[128 = 0]

mcqz: 166 106 144 127 132 102 160 177 90 152 115 122 132 120 121 139 136 157 130 123 142 168 118 122 165 127 106
fzgs: 170 108 144 118 144 119 112 149 139 124 114 139 94 89 135 107 141 171 149 140 187 99 122 76 122 117 164
fzgs: 127 132 110 125 107 157 154 147 101 158 119 153 124 146 137 146 163 94 124 114 78 111 118 142 117 112 113
rcms: 130 113 123 169 128 95 96 177 100 130 87 87 147 128 116 192 119 88 135 158 117 133 121 167 160 130 136
mcqz: 188 99 133 131 116 91 173 172 84 165 122 137 136 142 136 142 140 172 124 101 112 154 107 126 168 125 98
dzzr: 133 134 150 121 104 148 135 144 119 154 133 115 124 128 112 143 125 100 140 144 112 130 124 141 111 105 126
dzzr: 123 132 135 73 137 159 117 133 91 178 148 133 143 146 148 87 157 93 125 111 107 90 144 113 123 137 120
fzgs: 109 108 134 153 135 141 144 115 151 116 122 127 123 128 128 143 103 112 122 131 124 141 127 128 98 103 149
rcms: 145 142 125 147 102 96 123 106 144 113 143 116 136 143 118 140 102 158 129 128 118 135 115 148 136 134 120
dzzr: 126 179 133 91 132 134 160 143 67 131 135 112 150 129 95 87 144 157 121 125 152 186 122 130 157 155 70
rcms: 157 91 117 146 144 115 151 152 119 131 100 157 111 117 150 137 145 151 126 113 139 119 113 100 130 113 147
fzgs: 105 95 143 161 117 173 179 142 146 133 114 128 117 138 118 165 112 98 117 127 92 165 125 142 86 74 130
dzzr: 121 151 114 116 131 161 121 145 101 122 112 126 127 135 121 103 160 132 124 127 129 110 123 119 119 130 117
fzgs: 123 113 151 150 125 121 128 76 162 122 154 106 142 149 130 123 59 124 122 127 121 128 121 126 79 101 164
dzzr: 128 159 116 104 123 112 148 120 91 145 145 138 150 140 127 117 140 128 121 112 115 149 125 143 158 158 90
fzgs: 137 111 136 123 123 144 143 190 119 139 106 133 106 106 116 151 169 134 136 137 133 152 138 131 159 123 101
mcqz: 158 136 128 125 129 106 142 163 70 146 112 114 144 133 118 128 137 142 128 127 135 143 107 128 152 134 111
fzgs: 124 103 134 130 140 120 98 144 149 120 125 114 127 122 132 133 131 136 129 133 137 126 152 130 155 142 127
rcms: 145 93 139 147 156 127 122 121 166 91 116 128 106 112 136 98 109 190 126 126 179 120 126 78 104 110 166
dzzr: 117 125 145 103 130 137 112 120 126 148 153 108 148 146 131 108 118 113 124 122 114 125 148 133 132 138 118
mcqz: 164 150 105 123 85 107 57 125 121 144 142 110 144 173 141 129 145 135 137 123 75 41 120 154 145 150 123
fzgs: 97 95 120 150 163 124 99 130 166 94 106 128 119 105 141 143 126 118 125 137 152 127 153 122 140 138 153
rcms: 71 160 116 98 149 179 113 89 125 120 142 130 142 142 133 80 135 89 113 121 121 107 146 121 93 139 129
dzzr: 145 129 123 131 148 107 140 147 103 111 111 124 132 118 121 112 134 174 123 123 164 155 119 111 153 142 116
mcqz: 118 93 133 142 153 172 86 201 112 98 89 58 149 168 109 94 151 185 102 122 126 136 154 125 156 133 90
dzzr: 121 147 130 131 133 104 147 113 129 105 138 120 139 122 109 123 109 159 121 128 151 182 128 137 152 149 102
fzgs: 114 129 119 141 146 139 146 126 132 105 107 144 112 106 126 129 131 127 126 134 153 139 120 112 109 117 144
rcms: 158 132 127 142 92 93 109 119 142 142 139 128 125 132 131 164 115 120 145 138 105 100 114 150 133 125 141
mcqz: 136 102 135 138 134 150 148 159 120 123 115 113 132 149 122 114 135 169 111 111 120 151 129 119 131 114 105
mcqz: 147 110 108 138 115 101 155 130 127 141 133 159 130 143 149 151 143 145 119 98 93 134 124 141 160 138 105
dzzr: 98 162 99 118 106 104 127 69 140 133 171 147 157 159 142 139 120 99 114 105 73 131 140 175 154 169 95
rcms: 131 134 133 132 120 128 92 100 170 105 141 120 116 125 127 114 111 148 137 139 141 96 131 119 108 126 152
mcqz: 114 95 149 138 103 185 58 177 208 87 127 73 107 148 102 124 152 188 127 141 109 117 182 148 153 126 89
rcms: 85 155 90 126 139 153 113 141 89 125 104 128 148 144 130 135 164 76 114 126 98 116 134 154 140 150 108
fzgs: 121 92 109 114 156 138 54 163 146 114 114 119 129 140 157 103 177 153 119 113 124 75 173 117 177 168 117
mcqz: 170 126 142 117 99 110 104 130 131 156 146 121 125 137 134 130 124 137 145 131 115 87 120 127 127 122 139
rcms: 150 140 115 129 102 104 163 109 115 147 146 154 135 146 137 139 127 137 124 106 96 134 108 142 135 131 110
rcms: 121 118 120 134 147 142 95 98 159 106 124 135 115 126 148 102 120 130 129 129 145 73 128 96 85 117 177
dzzr: 143 135 120 116 113 115 143 133 101 161 135 145 135 135 138 143 142 106 131 119 102 120 119 140 141 133 117
mcqz: 152 108 144 115 143 107 104 117 116 158 137 123 137 128 152 113 108 109 137 128 140 84 123 102 110 122 173
133 110 149 103 185 152 178 132 132 116 109 177 79 55 136 80 144 156 139 132 229 148 123 40 90 103 172 -> dzzr
98 121 123 140 141 104 111 74 181 93 155 126 141 135 138 123 91 142 115 118 131 145 152 139 140 154 129 -> dzzr
138 131 141 134 111 110 120 142 131 130 132 106 132 125 110 150 117 132 137 143 127 148 129 150 149 131 115 -> rcms
113 121 103 145 136 144 145 119 128 129 106 165 112 120 149 148 141 85 126 124 114 101 115 120 94 107 160 -> fzgs
141 128 92 133 134 129 171 137 115 110 112 172 116 134 141 113 169 184 110 92 125 141 115 111 147 138 97 -> rcms
69 148 106 154 164 159 169 127 129 64 91 136 119 102 102 125 134 136 108 136 167 200 128 125 121 130 111 -> fzgs
184 150 147 108 86 81 147 108 121 176 160 155 112 104 130 153 114 113 163 141 131 110 98 129 121 117 149 -> mcqz
161 122 106 143 130 53 161 123 108 133 128 158 138 122 145 157 124 154 124 108 131 157 109 137 180 156 114 -> dzzr
145 167 115 113 129 87 127 113 104 131 129 150 124 95 128 131 134 119 146 142 162 122 109 123 144 152 139 -> fzgs
138 120 128 127 120 128 113 123 136 134 135 126 129 142 138 123 127 133 128 122 114 102 129 126 123 126 134 -> mcqz
111 140 142 125 122 154 117 123 154 112 132 116 114 114 109 123 122 125 136 148 142 133 137 129 109 118 132 -> mcqz
162 118 106 134 125 63 172 158 83 155 118 162 138 121 142 171 152 138 125 106 115 167 114 148 201 157 92 -> mcqz
157 111 129 163 143 112 115 180 109 93 83 89 128 125 106 127 128 193 125 140 166 147 112 115 150 125 125 -> dzzr
115 148 150 100 119 148 132 122 143 125 155 116 125 122 106 105 128 144 131 134 140 159 147 132 135 137 98 -> rcms
118 115 129 164 118 122 113 115 174 98 124 115 120 127 121 157 101 132 130 142 124 131 130 144 117 115 145 -> dzzr
129 136 107 110 131 101 150 99 118 148 147 172 134 127 156 130 139 112 124 104 113 123 127 130 146 151 121 -> dzzr
98 135 149 111 116 137 146 77 171 141 171 145 122 116 130 136 99 85 134 132 118 145 145 140 103 120 137 -> dzzr
93 106 168 121 141 184 60 133 167 109 138 54 142 153 110 87 99 129 122 147 132 109 168 123 97 115 139 -> dzzr
145 86 160 126 142 98 123 131 139 146 144 111 139 125 138 130 96 136 130 126 141 142 142 119 144 128 141 -> dzzr
134 147 144 125 133 112 130 107 131 108 141 109 135 121 109 103 98 164 129 136 165 156 122 118 125 135 127 -> fzgs

pn_fs: 139 110 134 173 140 109 140 97 94 106 127 174 122 136 110 107 122 157 73 145 104 100 121 152 134 109 146
zs_gm: 146 119 134 131 153 99 129 125 134 125 168 127 93 128 104 116 155 144 138 157 139 119 127 136 143 106 141
lt_gr: 75 157 139 110 101 206 119 150 81 122 83 128 85 85 112 132 147 98 57 108 124 156 119 117 121 176 185
mp_zj: 136 150 129 136 135 114 133 115 133 118 127 149 115 109 114 111 128 132 133 112 119 116 133 143 134 102 118
pn_fs: 127 133 112 78 120 84 71 155 145 97 158 96 187 91 142 137 124 96 91 140 114 143 159 108 131 122 121
zs_gm: 139 116 123 155 131 130 126 133 100 121 111 144 137 116 116 116 116 141 131 88 110 143 151 131 122 129 122
cp_fr: 127 155 126 119 121 139 131 111 156 142 135 120 147 120 152 136 108 113 134 122 114 120 145 134 114 123 104
qc_sf: 130 129 125 130 140 139 147 114 137 139 143 122 116 136 141 144 114 143 152 124 115 138 147 141 109 117 113
lt_gr: 157 125 134 149 158 100 143 94 160 160 157 154 106 175 141 128 130 144 188 163 149 100 121 144 138 71 114
zs_gm: 128 111 117 126 128 86 101 164 97 96 69 154 164 143 111 117 122 117 151 132 140 130 102 111 160 102 110
pn_fs: 128 118 132 152 131 144 134 119 112 147 99 155 130 163 140 132 115 128 143 140 134 121 117 128 130 116 128
zs_gm: 134 127 126 123 132 120 104 127 133 132 157 127 133 115 140 134 130 123 113 119 125 143 158 125 121 119 142
pn_fs: 104 149 138 106 108 155 114 117 147 141 154 127 99 111 151 143 151 112 79 109 148 140 129 122 116 146 182
pn_fs: 121 116 117 106 116 108 109 141 134 113 124 116 172 136 149 145 114 119 117 133 127 136 128 115 126 131 119
zs_gm: 130 123 138 135 145 142 179 137 125 142 93 109 100 174 92 116 136 134 195 210 145 86 65 132 155 134 90
qc_sf: 167 104 108 152 145 78 90 153 109 119 107 150 188 127 127 114 98 130 189 83 115 152 175 119 136 85 80
zs_gm: 121 122 124 118 103 100 149 122 153 96 133 119 143 124 127 124 134 150 105 93 136 116 96 130 127 158 127
lt_gr: 107 183 129 53 116 145 122 136 202 155 160 66 123 114 156 155 141 79 162 167 151 122 122 114 126 133 108
cp_fr: 122 108 110 129 144 63 108 104 112 80 133 197 139 150 161 158 99 163 96 102 110 153 148 151 117 42 142
cp_fr: 140 109 126 125 117 98 143 151 148 120 115 108 141 144 109 112 146 139 178 113 163 117 86 113 149 155 107
pn_fs: 142 134 129 155 155 155 149 133 99 141 110 129 99 118 96 113 118 138 177 128 104 135 151 142 126 115 98
zs_gm: 141 101 121 135 132 136 137 153 118 141 105 96 166 155 124 130 109 127 179 154 123 128 126 114 129 151 84
zs_gm: 137 159 149 137 171 166 135 133 111 169 125 125 56 128 85 106 153 101 178 218 134 104 124 136 156 94 124
qc_sf: 155 107 121 170 129 116 106 119 108 140 109 159 188 144 147 118 93 125 130 110 109 124 158 124 124 114 108
mp_zj: 132 160 111 73 122 56 92 150 159 67 151 96 181 64 109 111 126 102 99 138 102 114 141 125 146 110 90
qc_sf: 147 93 118 150 135 131 133 125 119 143 135 114 171 153 149 142 95 144 146 131 105 138 158 127 107 138 99
lt_gr: 137 113 121 137 112 105 135 112 144 111 146 126 165 124 143 127 115 149 99 92 116 122 133 132 114 149 122
pn_fs: 128 131 134 128 144 108 161 119 131 102 149 130 69 118 89 113 156 162 127 136 132 115 103 151 139 118 139
cp_fr: 142 112 126 145 135 101 120 110 135 132 143 160 131 149 147 132 126 145 134 107 140 131 136 133 126 99 140
pn_fs: 116 121 135 135 124 136 100 113 99 117 150 149 123 112 135 130 136 123 27 146 111 130 144 131 121 131 188
pn_fs: 123 97 140 145 138 156 164 138 104 142 117 116 82 163 101 127 150 151 149 164 149 124 89 127 137 157 145
lt_gr: 92 170 138 91 117 154 93 153 108 112 112 133 83 76 104 121 164 86 76 131 140 143 120 117 145 130 180
mp_zj: 130 102 132 133 108 121 143 150 124 113 113 101 143 132 99 106 150 136 118 130 147 109 82 112 146 189 131
qc_sf: 121 131 142 114 110 163 120 158 135 154 131 89 103 112 109 116 172 104 134 124 168 134 106 100 141 189 159
mp_zj: 147 102 126 140 125 83 144 118 149 116 139 128 155 157 127 118 129 151 137 138 141 98 97 129 140 133 113
cp_fr: 166 104 125 172 153 123 117 146 89 136 120 130 144 116 93 96 119 136 162 123 105 134 165 127 136 124 102
lt_gr: 104 147 115 105 98 172 173 135 141 108 118 69 145 85 127 141 102 142 121 66 86 150 143 136 87 198 87
lt_gr: 119 120 119 109 118 123 112 162 110 100 115 104 148 102 111 126 130 121 112 115 119 148 133 114 130 153 125
zs_gm: 115 132 131 119 137 144 105 137 105 133 121 140 108 127 130 138 134 111 113 151 130 144 137 123 131 110 154
cp_fr: 126 163 121 121 120 122 78 119 128 127 117 162 168 98 160 131 102 89 98 100 107 138 172 126 122 87 126
lt_gr: 130 114 125 125 136 112 105 164 94 105 110 129 123 111 93 113 144 125 130 127 132 145 128 116 148 126 137
lt_gr: 125 136 133 152 119 137 149 90 130 125 135 157 117 124 140 125 120 148 86 95 114 117 130 148 111 130 145
lt_gr: 157 99 133 172 134 104 142 103 134 141 142 157 130 159 132 113 131 159 141 109 144 110 119 135 132 123 135
pn_fs: 124 141 114 96 123 150 109 164 139 147 111 87 162 117 147 150 106 97 190 110 123 164 162 107 115 136 84
qc_sf: 135 108 131 131 119 135 142 147 137 136 145 102 102 118 110 120 159 151 157 71 158 152 123 116 125 176 145
zs_gm: 130 127 123 103 118 102 117 129 161 123 154 108 153 130 146 137 132 121 123 134 140 123 123 119 129 134 125
mp_zj: 151 116 136 154 130 123 130 113 140 155 138 132 146 153 134 115 129 126 138 154 139 98 119 125 137 133 124
mp_zj: 137 189 132 117 125 171 110 125 157 182 105 101 181 117 149 120 93 51 166 192 105 88 151 118 132 120 62
mp_zj: 120 142 140 125 111 145 102 149 126 149 95 141 116 127 120 112 158 92 139 118 174 125 99 102 155 143 157
cp_fr: 124 138 135 108 128 139 116 137 140 142 149 101 120 119 125 128 146 105 119 164 138 122 126 117 134 142 140
cp_fr: 119 120 122 136 147 115 130 113 100 102 132 169 97 128 132 145 118 159 107 105 108 156 150 151 114 81 148
mp_zj: 118 136 117 162 131 123 156 86 95 101 56 192 180 166 151 135 52 138 103 157 68 90 117 162 119 74 75
mp_zj: 110 110 125 116 114 152 125 153 103 119 112 99 145 125 123 137 126 121 97 143 119 141 121 112 123 174 136
cp_fr: 110 143 142 106 119 145 104 132 137 143 148 128 90 118 133 133 166 104 96 138 162 134 117 115 137 137 185
lt_gr: 114 162 125 91 94 164 150 131 183 144 141 63 149 99 146 139 123 109 141 96 126 128 130 119 104 191 97
qc_sf: 125 149 126 124 135 120 125 133 119 107 121 141 106 96 105 115 134 129 129 103 119 136 137 138 133 108 126
mp_zj: 136 119 141 146 121 170 152 139 126 158 130 92 109 125 102 109 150 129 145 132 142 119 113 118 130 191 132
qc_sf: 140 79 140 146 120 138 117 137 128 162 162 113 115 156 134 129 166 139 118 127 175 138 115 102 131 179 185
qc_sf: 141 106 132 153 141 133 101 129 93 137 142 141 130 125 123 120 131 126 94 146 117 136 156 124 129 125 157
qc_sf: 134 125 135 134 136 95 103 117 132 129 141 173 104 142 134 123 152 128 121 125 162 125 117 127 147 86 169
cp_fr: 146 129 118 131 136 96 122 116 147 125 141 138 155 132 146 132 107 135 153 111 118 128 151 136 122 94 99
zs_gm: 142 144 136 129 153 121 116 136 126 141 132 132 102 122 102 109 145 110 161 172 136 113 129 129 153 95 122
mp_zj: 126 111 128 131 129 127 165 131 130 114 140 114 88 126 106 127 147 170 146 89 139 143 112 137 121 153 136
pn_fs: 136 101 103 83 119 51 150 164 164 63 145 62 179 119 104 128 126 159 161 120 124 126 101 122 136 158 67
cp_fr: 95 164 128 71 105 138 111 124 163 125 136 98 155 121 162 154 122 82 79 184 125 109 113 118 125 136 129
qc_sf: 144 86 126 143 153 97 107 120 110 128 164 147 128 158 141 141 129 148 110 161 129 138 147 130 128 95 156
116 150 145 139 115 163 133 88 143 164 125 153 121 154 162 135 125 106 92 163 139 94 107 132 125 127 155 -> qc_sf
149 119 120 142 135 59 104 127 126 95 124 174 148 123 119 107 128 141 133 90 135 125 130 132 148 80 125 -> zs_gm
112 158 134 105 130 166 99 162 107 142 98 111 117 104 110 122 139 76 133 168 130 134 131 110 145 131 131 -> zs_gm
152 61 120 126 149 88 104 157 122 132 171 105 136 164 131 144 146 152 158 147 156 159 140 107 133 128 145 -> qc_sf
142 140 132 119 147 139 144 155 139 144 138 85 91 109 87 110 152 126 201 136 140 132 130 125 140 140 101 -> pn_fs
149 87 123 138 152 78 118 115 132 121 177 144 125 157 142 142 132 163 129 137 136 139 144 135 125 92 146 -> zs_gm
130 123 129 144 105 108 136 104 137 101 147 146 136 105 130 114 134 155 66 64 123 122 125 138 117 153 155 -> lt_gr
120 102 128 159 131 163 152 122 80 120 114 134 118 131 118 132 112 156 90 122 95 141 139 140 107 154 140 -> pn_fs
141 110 130 162 131 146 182 127 116 130 106 112 122 141 96 109 120 161 166 122 116 111 107 139 126 164 92 -> zs_gm
129 119 130 147 134 125 119 143 94 115 107 160 94 113 100 112 147 143 134 76 140 155 131 127 137 119 155 -> cp_fr
118 70 122 133 114 130 170 128 136 137 106 116 150 215 162 165 113 164 165 138 158 130 75 118 117 162 117 -> mp_zj
109 148 129 140 116 165 144 115 109 124 93 152 114 113 131 130 112 131 110 83 110 139 133 140 111 133 132 -> cp_fr
147 107 133 153 154 155 98 148 80 147 154 118 107 98 103 116 140 126 112 134 108 161 186 122 122 137 157 -> qc_sf
118 161 123 91 123 134 115 155 136 109 134 88 127 70 104 119 137 104 122 121 112 140 146 123 129 144 113 -> mp_zj
129 108 124 125 128 115 125 129 128 122 139 123 140 142 137 138 126 138 118 135 129 133 127 125 124 131 133 -> mp_zj
130 132 130 129 116 80 118 98 155 112 136 168 147 145 150 124 131 130 93 128 145 96 100 134 141 99 144 -> pn_fs
121 162 131 94 119 166 79 163 125 141 154 79 128 52 115 120 149 76 94 122 116 157 179 105 123 165 149 -> zs_gm
140 135 143 150 138 145 117 119 110 139 156 132 97 95 101 101 152 123 85 141 119 118 146 133 133 138 164 -> pn_fs
126 144 132 130 133 136 129 117 129 134 127 139 115 124 129 127 126 122 127 135 123 122 132 136 128 112 128 -> lt_gr
114 116 131 114 137 115 136 131 126 121 119 140 100 167 129 144 141 136 141 169 154 124 89 128 143 104 143 -> pn_fs
119 138 143 157 132 160 160 120 99 124 110 159 46 107 87 105 158 156 124 77 138 137 112 146 130 138 166 -> lt_gr
131 134 140 161 124 164 155 120 111 145 96 138 111 131 106 105 130 130 136 125 126 107 109 133 133 152 124 -> mp_zj
142 133 134 151 124 141 105 125 122 154 123 146 139 119 133 112 129 110 127 105 134 127 147 119 131 130 139 -> cp_fr
116 111 122 135 119 104 120 116 111 102 106 171 150 153 150 141 111 141 92 117 126 130 114 132 127 105 143 -> cp_fr
118 124 128 129 147 158 109 141 88 143 107 139 115 140 132 145 117 111 132 166 117 150 149 124 126 103 137 -> pn_fs
129 103 118 119 132 120 138 131 134 128 136 101 162 159 147 151 106 137 140 165 117 127 128 125 118 134 101 -> qc_sf
136 102 121 132 129 77 162 107 166 119 130 150 129 188 151 144 123 171 184 106 162 117 87 138 131 100 109 -> mp_zj
